In the rows, zero is written as 128.
Each row is followed by its class.
[106 114 153  57 112 152  55 177 126 155 115 185 169 137 175 156 108 185
 178 100  63 110 175 148 135 124 206 155 174 133 226 149  98  89 106  83
 182 103  97 134 137 113 206]
doz
[177  90  91  70  45  87 137  69 155 148 149  77 129 121  81  98 113 130
 137 144 163 102 148 119 130 140 122 117 144 138  84 130 176 136 123  84
 151 107 176 105 169 123 101]
nifi
[121 124 104 164  93 109 129 145 160  43 133 120 154 136 107 103 140 106
 141 138 117 114 169 153 152 124 180 149 114 125 160  76 181 103 128 107
 173 127 141 140  87 121 105]
zem
[147 112 121 137  95 122 123  93 117 134 138 138 116 106 125 137 123 120
  90 119  99  98 126 124 138 123 123 143 133 101 139 139 118 154 155 137
 150 115 151 132 168 123 112]
lebu
[145 131 141  83 123  87 104 190 149  84  85 217 131 137 123 113  78 130
 139 127 164 147 188 169 159 118  61 123 129 189 154 164  97 101 171  99
 148 164 139 110 128 108 150]
zem
[114 118 118 143 164 102 120 160 111 121  81 146 116 135 133 167  94  84
  86 136 156 145 131 139 116 146 174  99 103 110 142 115 132 119 118 127
 140 127 177 108  88 127 158]
detib
[ 46  82  96  98 134 142 134 155 204 129  67 237 113 127 137 104 123 114
  75 104 110 112  85  88 174  79 138 139 144 131 103 115 109 170 132 107
 191  84  26 211  94 127 181]
doz
[157 118 160 108  88 107 160  98 137 115  79  88  88 132 148 150 141  98
 220 166 111 133 107 126 130 137 148 148 106  96 131 135 200 120  80  95
 151 124 180  90  97 127 125]
Saduk
[172 129 104 127  73 108 109 112 101 109 106  99 134 109 138 202  65 145
 116  96 175 115 107  86 139 150 159 114 146  90 127 121  99 122 104 127
  95 102 141 145 140 119 127]
fub
[164 145 135 132 115 129 127 140 120 140 153  69 144 138  89 141 153 107
 127 126 153 141 126 113 121 153 169 119 130 123 126 114 117  97 129 148
 133 125 154 104 116 121 119]
detib
[176 132 150 141 127 133 114 135 115 117 147  56 102 161 103 155 118  66
 118 154 152 155 116 122 132 157 134  91 111  77 148 126 165 104 129  95
 158 122 149 120 134 130 101]
liv
[129 148  82 123 138  72  92 175 166  61  90 152 209 122  98 102 127 133
 180 115 119 120 135 167 106  64 146 180 120 155 135  72 104 124  69 141
 143 115 103 149  91 109 105]
detib
[166  84 141 162 146 129 137 132 123 165  83  61 126 141 114 163  94 124
 127 106 143 143 125 148 150 161 169 148 138 201 137 110 130 144 157 132
 170 109 112  88 108 156 124]
nifi
[130 117 166  57 124 103 138 129 118 123 102  84 152 142 103 152 124 132
 183 129 175 192 180 176 118 161 177 135 132 176 119 136  72  79 178 108
 124 126 157  58 155 118  78]
nifi
[217 121  95 122  98 120 147  88 132 142 107  92 142 126  61 156 173 121
 107 152 174 135 166 129 142 146 127 120 105 108  80 126 168 107 138  82
 168 115 145 102 122 132 136]
Saduk
[ 38 112 156  79 118 132 114 151 110 164  84 140 157  92 183 166 217 137
 203 150  73 176 107 143 118  50 173 114 169 168 144 149 122 140 147 149
 109 128 124 121 183  83 211]
fub
[162 151 109 169 144  95 147 120 115 154 149 147 124 167 152 185  98 154
 122  90 146 170 162  68 134 107 118 155 138 124 119 139 200  82 113 135
 181  99 108 141  96 137 137]
fub
[125  76 116 107 102 106 117  79 114 138 144 107 117 117 136 143 133 121
 120 127  97  97 116 127 126 144 127 142 144 127 126 132 138 145 117 133
 153 110 137 137 162 122 125]
nifi
[245 102 167 132 149  98 154  98 150 252 134 111 150 143 175 160 147 188
 155  80 108 192 176 130 136 169 142 176 133 115 128 119  91 141 154 189
 116 126 105 137 124 138 103]
dok
[120 105 120 120  79 131 120  87 103 154 155 112 116 117 150 140 122 129
 123 109  96 111 103 114 131 137 124 144 152 129 125 108 142 139 131 139
 135 108 145 129 135 122 126]
detib
[132 105 112 137  72 112 102  87 109 117 141 125 140 109 144 133 120 121
 103 108  90 101 133 118 142 117 126 149 135 104 158 128 142 155 129 153
 146 123 144 116 161 120 118]
lebu
[119  97 135 101 100 153 114 102 114 154 142 124 111 116 124 170 117 122
 108 131 100 112 121 117 140 115 149 163 134 114 143 129 135 113 111 135
 143 103 130 127 156 122 129]
dok
[153 104 135 116 155 151  79 158  88 131 110  57 112 153  73 183  81  77
 118 140 146 138 151 173 125 126 114  94 103 119 123 157 123  81  98 119
 192 124 181 111 147 131 105]
dok
[146 170 178 124 161 121  89 119  95 113 154 174 137  90 198 147 102 128
  94 137  63 112 151 166  92  70 216 121 133  45 173  88  96  82 163 118
 191 121 148 136  52 101 128]
dok
[173 144 134 156  55  90 174  87 121 115 142 128 170 122  79 174 147 109
 129 144 130 137 167 143 141 137 157 178 129 124 191 113 173 103 158 108
 155 105 141  78 156 123  99]
lebu
[ 65 163 153 118 141  87 131 149 150 145  90 157 138 154 185  99 152 126
 232 175  85 192 153 111 122  72 170 111 178  75 204 173 165 141 128 116
 160 148 115 135  95  84 150]
fub
[ 85 136 132 139 136 103  52 129 109 141  41  94 166 119 170 130 157  85
 216 127 100 141  79 163 131  67  90 127 139 106 117 156 176 207  83 165
 126  99  97 129 122 150 151]
doz
[164 116  96 111 141 103 134 133 120 153 116  78 119 119 158 191 111 133
 117 135 139 129 131 154 119 162 163 100 137 120  92 136 169 126 164  92
 140 130 154  95 140 142  87]
nifi
[120 106 127 119  96 119 113  94 133 116 132 113 107 118 120 143 119 140
 107 112  89 108 124 148 137 128 126 163 133 109 137 124 129 135 137 124
 141 128 148 112 132 123 117]
zem
[102 109 118 129  65 103  98  79 121 122 130 128 106 114 141 136 112 126
 128 129  81 117 127 134 148 124 120 159 149 100 155 125 149 153 126 137
 132 121 146 111 132 126 113]
zem
[131  88 183 133  90 156 150  97 110 109 125  77 116 121 188 199 124 124
 147 140 115 122 110 109 130 140 139 137 107 130 174 103 197 111 135 105
 136 127 144 117 118 145 129]
Tubug
[114 105 107 134  98 113 122  94 119 143 130 138 105 117 141 167 115 133
  91 138  71 105 134 130 142 133 122 164 141 104 140 133 137 132 137 127
 143 112 137 119 147 119 121]
zem
[ 72 132 111 161 157 112 124 160 123 149  92 187 121 138 166 143  53 162
  97 110 112 147 136 176 105 141 177 107 144  83 181 134  93 154 164 117
 138 118 118 115  91 144 126]
lebu
[124 126  86 191 187 117 195 182  91 132  73 195 125 148 170 125 120 118
 145 140  90  85  76 154 144 100  63  98 104 179 102 142 153 193  86 107
 205 110 166 139 167 119 196]
lebu
[ 88 102 165  80 109 129 180 212 125 115 120 169 156 146 181 152  82 127
 161 199 129 131 115 124 118 158 164  97 141 161 236 144 148 102 165  92
 126 142 101  87 115 108 196]
Tubug
[119  90 125 127  99 132 104  82 103 147 157 122 121 110 142 158 123 143
 116 142 104 106 135 123 133 127 141 172 147  99 136 131 137 151 136 152
 122 126 123 137 145 124 131]
fub
[181 159 233  90 105 163 117 189 214 120 190 127  53 159 169  90 175 171
 153 117 118 153 109 109 141  90 100 116 125 116 157 100 140  81 114  40
 165 152 119  96 157  83 168]
liv
[110 103 117 145  75 115 137  98 126 136 129 126 103 113 116 162 110 118
 101 119  87 108 103 129 148 130 124 152 144 131 154 123 150 135 139 129
 143 113 134 125 144 132 130]
zem
[ 97  92 112 102 102 125 123  83 111 137 142  97 117 108 134 140 111 126
 104 117  99  88 113 111 132 134 161 156 148 123 119 127 143 127 134 123
 145  99 128 114 160 121 112]
nifi
[185 123 135 124 116 122  95 113 121  86 130 103 117 130 112 197 139 130
 142 194 179 184 163 130 121 118 119 110 108  97  94 121 165 100 168 105
 140 122 114 119  76 144  91]
Tubug
[191 152 140 153  93 123 135  79  86 134 125 105 142 130  76 137 158  97
 177 151 159 111 132  71 171 130 150 140 111  82 118 147 180 104  96 132
 174 118 123 130  91 148 147]
Saduk
[152 111 126 150  92 100 109 105 136 134 109 112 127 105 123 183 179 111
 162 146  92 200 162 130 158  83 109 143 147 153  98 113 150 101 126 172
 153 142  95 122 107  95 116]
fub
[123  91 120 137  84 115 111  89 127 128 133 116 117 116 141 147 130 136
 100 117  91 121 134 105 142 122 127 168 160  89 129 135 129 142 140 142
 149 118 121 130 139 106 126]
fub
[210 103 118  94  78 108  94  65 106  91 126  85 110 129 131 166 141 104
 152 134 117 149 136 107 143 135  92 119 124 106 120 138 140 127 114 130
 181 149 147 140 114 123 100]
Saduk
[140 109 130 125 104 133 114 111 115 157 153 127 106 116 145 143 116 111
 136 164  75 118 115 114 137 147 139 159 133 101 142 123 161 118 112 129
 110 115 121 116 146 118 121]
liv
[132 103 122  94  90 134 123 102 116 154 155 114 109 115 140 150 111 130
 113 113 112  94 101 125 122 146 134 145 141 119 130 117 141 137 138 115
 126 115 158 131 148 126 123]
detib
[149 106 129 132  70 123 111  90 116 126 146 112 119 109 124 143 122 112
  91 129 110  96 121 114 149 123 120 139 129  92 144 135 138 152 137 140
 147 119 137 113 163 116 124]
lebu
[174 127 130 153 113  89 164 121 146 121 110 134 125 112 121 181 113 108
 110 198 149 133 154 138 116 117 125 160  98 111  89 138 160 123 166 125
 133 106 142  96 127 135  80]
lebu
[177 107 158 132  86 121 102  97  82 108 149 114 149 135  99 181 129 114
 170 168 149 165 159 124 160 113 159 136 127 111 138 130 139 111 135 141
 182 131 122 128 112 138 126]
dok
[130 109 130  73 125 153 107 142 126 161 112 120  69  98 123 156  61  95
 132 161 134  93  90 123 135 117 197 120 125 122 112 114 139 131 145  95
 136 111 170 143 110 130 120]
detib
[156 134 188  66 155 109 156  55  64 120 148 133 160 152 169 159 115 128
 193 196 149 161 130 104 119  75 134 128 101 125 126 105  94 150 148 117
 178 124 117 166 101  95 143]
detib
[125  99 126 128  98 138 107 118 115 139 145 116 129 117 130 156 106 116
  87 119  98 110 129 112 136 118 145 156 137 114 149 124 119 116 122 150
 151 108 134 128 164 123 117]
dok
[132  50 120  62 125 152 155  66 117 172 122 102 118 129 110 186  77 154
 122 162 106 141 178 119 109 153 149 141 113 131 143 136 158  86 154  86
 141 106 137 146 129 116 120]
Tubug
[196  98 132 108  71 117 157 133 106 155 176  79 111 157 156 190  96 135
 189 166 144 118 119  67 158 164 117 145 104 116 112 119 160 123  87 123
 149 122 156 117 193 158  72]
Tubug
[161 151 139 104 100 102 174 142 146 181 165 115 102 138 153 156  41 103
 124 133 130 112  85 101 130 153 114 139 111  95 150 112 203  89  93  97
 100 123 123  89 146 133  88]
liv
[112 105 114 123  95 128 114  92 124 149 136 130 122 116 133 178 132 121
  87 119  94 119 136 119 137 123 130 169 167 108 163 136 134 134 151 135
 148 123 114 134 149 121 109]
fub
[161 124 144 162 156 157 141 131 162  85 110 108  73 115 165 160 138 144
 103 134 114 125 149 119 150 138 187 153 123 147  92  80 107  98 156  88
 175 124 126 123  96 117  74]
nifi
[169 120 123 134 101 129 139 104 139 143  97 104  86 147 162 179 102 123
 113 144 142 169 171  93 146 168 135 115 127  90 171 109 162 119 145  71
 141 106 162 109 133 127  81]
Tubug
[131  84 117 121  85 139 118  94 112 126 149 117 129 115 134 152 127 132
 113 125  88 112 121 124 139 122 139 166 139 116 117 115 130 130 124 146
 151 101 129 135 150 121 117]
dok
[144  78 136 144 120 111 155 112 126 108  99 117 142  87 160 206 136 160
 111 115  77 139 136 146 111 143 136 133 111 105 134 112 130  96 166 109
 125 141 140 132 142 117 122]
Tubug
[100 109  58 113 146  89 147 118 161 127  82 206 171 114  71 170 137 132
  33 134 137 150 155 150 136 128 120 159 133 100 128 167 195 138 182  84
 135 125  57  89 128 123 182]
doz
[134 108 132 119  88 140  98 112 121 144 160 126 109 129 129 159 115 132
 121 136 113 121 126 108 143 145 137 149 142 105 120 142 133 132 129 126
 152 106 119 123 156 145 129]
doz
[106 106 119 137  78 113 126  83 118 127 124 111 109 120 111 153 114 114
  96 112  92 109 115 127 153 130 116 149 139 106 148 130 148 134 131 125
 150 115 145 116 145 123 127]
zem
[169 137 115 138  52 101 173 126 141 140 138 174 103  92 130 173  80 141
 118 105 134  89  94  93 167 105 118 113 121 123 131 123 176 124 118  87
 151 136 148 133 180 130 134]
lebu
[167 121 137 136 127 115 128 130 114 126 131 114  82 156 113 187 117 105
  99  98 167 171  97 130 145 143 162 144 136 115 126 100 125 139 142 135
 163  98 139  95 101 137 132]
fub
[132 113 126 132  78 120 114  96 114 135 144 135 114 118 147 143 124 120
 117 112  96 110 121 112 152 125 125 151 134  94 140 134 138 150 127 152
 145 119 133 121 152 128 110]
lebu
[129 102 128 112  79 147 111  93 103 153 159 105 117 102 124 147 106 113
 125 140 107 104 112 118 143 116 139 149 131 107 125 117 160 120 115 147
 118  95 126 131 155 117 131]
dok
[117 126 151 135  87 106 136 112 134 149  87 164 219  93 249 168 135 156
 158 126 177  73 160 125  96 147 176 122 158 161 162 127 171 119 160 123
  84 103 107 186  81 189 128]
nifi
[165 119 119 167 102 163 155 110 142  81  96 107  86 138 110 190 140 107
  85 115 127 123 105 137 153 166 106 143 129 157 171 129 169 138 128  99
 156 131 139  88 112 128 115]
lebu
[105 115  82 167 103 105 166 105 124 138  99 157 102 122 117 190 105  98
 129  98  65 125 128 145 183 116  97 166 126 167 142 111 231  97 109 108
 184 120 125 133 120 136 109]
zem
[124 104 119 118  78 141 109  95 104 133 146 114 115 119 148 142 123 133
 129 120 106 107 108 110 141 137 144 147 148 124 127 104 146 141 127 126
 138 109 139 125 120 121 134]
detib
[203 152 150 180 158 102 176 124 119 131 129 125 135 149 128 168 116 134
  98 108 132 141 155 138 106 146 106 109 109 105 141 147 106  99 154 118
 185 123 160 138 124 123 108]
lebu
[129 102 129 112  96 143 118 101  96 151 174 128 113 115 141 160 106 122
 103 134  89  99 114 119 138 118 141 167 132 109 127 120 140 121 115 152
 154 114 138 112 149 132 113]
dok
[122 103 123 124 102 160 107  97 112 137 150 123 117 111 122 159 130 132
  92 130  93 104 118 118 130 121 141 164 144 113 146 132 133 120 118 145
 135 107 123 128 143 122 134]
dok
[199 165 138 208  94 106 230 159 151 101 137 108 118 145 142 151 103  99
  53  88 179 106  56  95 117 155 118  89 116 149 151  98 138 142 149 109
 163 103 178 105 143 146 126]
lebu
[163 134 113  47 205 110 143 141 128 190  55 188 120 124 216 126  65 157
 192 152 127 117  96 182 129 170 177 129 102  84  90 117 155 192  90 106
  63  95 108 101  46 107 197]
doz
[214 129  99  97 101 112 109 104 109 154 171 103 101 129 172 177  92  98
 154 166 122 136 141 117 106 149 136 141 134 169 125  96 191 114 114 150
 130 107 183 127  87 131  81]
detib
[ 58 138 173  82  85 109 175 181 162 142 208 135 164 156 105  76 207  96
 140 138  94 130  77 157 136  84 129 134 132  87 158 107 186 109 148  81
 181 139  86  69 194 109 151]
liv
[110  91 134 111  91 129 128  76 122 154 126 126 117 105 149 168 142 134
 111 133  85 138 129  94 126 120 136 161 133 114 153 121 150 126 140 142
 125 120 134 111 144 136 114]
Tubug
[143 161  90 133 176 119 149 133 114 158 154 165 114 152 135 124  86 110
 107 147 103 136 111 121 106 124 122 140 119 127 132 105 159 110 102 112
 139  88 123 127 120 120 120]
liv
[122 148  88  55  87 102 130 195 121  64 195 128 220 138 211 154 101 175
 146 127  88 104 106 115  73  71 184  96 158 162 189 121 140 104  98 110
 185 173 167 108 163 118 131]
dok
[134 102 120 131  98 114 124  89 116 148 135 122 118 121 140 164 125 140
 114 114 108 132 141 117 135 133 126 158 152 105 137 137 139 137 138 134
 134 118 139 129 156 112 132]
fub
